Below are the code and all the weights of a small trained network. Each question names an input and a class and asks about switching units off, where a switched-off unit gives its printed mean instead of its output.

import numpy as np


def w(rows, s, z=0):
    codes = np.array(rows[::2]) - 128.0
    scale = np.full(codes.shape[1], s)
    scale[-1] = z or s
    return codes * scale


def norm(h):
    return h / np.sqrt((h * h).mean(-1, keepdims=True) + 1e-5)


def f(y):
    return y / 2 * (1 + np.tanh(0.7978845608 * (y + 0.044715 * y**3)))


def log_softmax(a):
    a = a - a.max(-1, keepdims=True)
    return a - np.log(np.exp(a).sum(-1, keepdims=True))


def net(x, mask):
    res = np.array(x, float).reshape(1, 4) / 4 @ E
    u = 0
    for l in range(3):
        y = f(norm(res) @ A[l][:, :-1].T + A[l][:, -1])
        res = res + np.where(mask[u : u + 6], y, B[l][:, -1]) @ B[l][:, :-1]
        u += 6
    return log_softmax(norm(res)[-1] @ U[:, :-1].T + U[:, -1])


A, B = {}, {}
E = w([
[124,143,96,156,133],'x0',
[147,132,122,127,108],'x1',
[132,126,227,254,95],'x2',
[23,75,132,136,4],'x3',
],0.0088)
A[0] = w([
[114,121,72,36,74,47],'L0N0',
[46,120,29,14,110,6],'L0N1',
[12,135,107,94,12,144],'L0N2',
[131,100,108,112,141,27],'L0N3',
[154,101,150,87,126,145],'L0N4',
[135,110,18,11,185,128],'L0N5',
],0.012,0.002)
B[0] = w([
[110,131,126,162,208,192],'L0N0',
[193,100,114,171,251,229],'L0N1',
[118,39,121,129,104,248],'L0N2',
[103,123,35,186,88,127],'L0N3',
[100,157,88,192,159,135],'L0N4',
[69,162,166,84,25,243],'L0N5',
],0.018,0.011)
A[1] = w([
[38,114,130,117,5,93],'L1N0',
[167,95,83,99,117,140],'L1N1',
[157,69,91,111,94,252],'L1N2',
[128,111,108,147,117,20],'L1N3',
[129,158,181,93,49,143],'L1N4',
[40,213,105,51,63,190],'L1N5',
],0.018,0.0014)
B[1] = w([
[116,79,144,106,40,253],'L1N0',
[106,144,141,72,167,138],'L1N1',
[121,166,94,160,156,181],'L1N2',
[121,116,171,56,192,134],'L1N3',
[144,127,118,138,186,204],'L1N4',
[83,213,5,72,153,240],'L1N5',
],0.017,0.011)
A[2] = w([
[219,215,193,174,120,2],'L2N0',
[144,162,110,19,93,141],'L2N1',
[144,34,85,92,136,54],'L2N2',
[130,85,195,83,3,102],'L2N3',
[121,236,189,161,158,251],'L2N4',
[135,176,119,103,165,187],'L2N5',
],0.016,0.002)
B[2] = w([
[242,132,207,178,125,254],'L2N0',
[69,213,87,139,158,203],'L2N1',
[151,190,175,163,221,233],'L2N2',
[20,23,182,82,6,244],'L2N3',
[144,189,67,64,68,232],'L2N4',
[114,115,115,146,43,181],'L2N5',
],0.017,0.0077)
U = w([
[56,207,49,100,111,136],'0',
[234,167,188,163,64,177],'1',
[91,64,149,189,254,159],'2',
[45,9,214,138,26,1],'3',
],0.013,0.0015)

Each question gives the input, the list of numbers given to net, and the class t.
The units are the neurons (one row each of A and B). Each row of codes is followed by its name. A weight is (code - 128) times the scale printed after its matrix; where a second scale follows, it is the last column's (A, B and U).
mask holds one flag per neuron, layer by layer. A switched-off neuron (its flag False) gives its mean, the last column of its row in B, instead of its output. The means were averaged over made-up inputs and are rounded, as every weight is.
A unit's drop is (log p(t) with every unit on - log p(t) with that unit switched off) / (log p(t) with every unit on - log p(t) with every unit switched off).
top k neurons: the k neurons with the biggest drops, biggest first
k most important neurons of layer l: the k neurons of layer l with the biggest drops, biggest first
drop when u is switched off: that unit's drop, to one decimal
input [7,2,2,-5], class 1: top 3 neurons	[L0N5; L1N0; L1N5]
input [-8,4,0,0], class 0: top 4 neurons	[L0N4; L1N0; L0N2; L0N1]
input [2,6,5,-1], class 1: top neuron	[L0N2]
input [0,1,3,-8], class 1: top 4 neurons	[L0N5; L1N5; L0N2; L1N0]
input [-8,-3,1,-7], class 1: top 4 neurons	[L0N5; L1N0; L1N5; L0N2]
input [-3,-1,5,-2], class 1: top 2 neurons	[L0N5; L1N0]
input [0,-7,4,-8], class 1: top 2 neurons	[L0N5; L0N2]
input [-5,-7,7,-3], class 1: drop when L0N2 is switched off	0.8
input [4,-7,0,6], class 2: drop when L0N5 is switched off	1.0
input [1,-4,6,-5], class 1: drop when L0N5 is switched off	3.8
input [-4,-3,1,0], class 1: 3 most important neurons of layer 0	[L0N2; L0N5; L0N0]
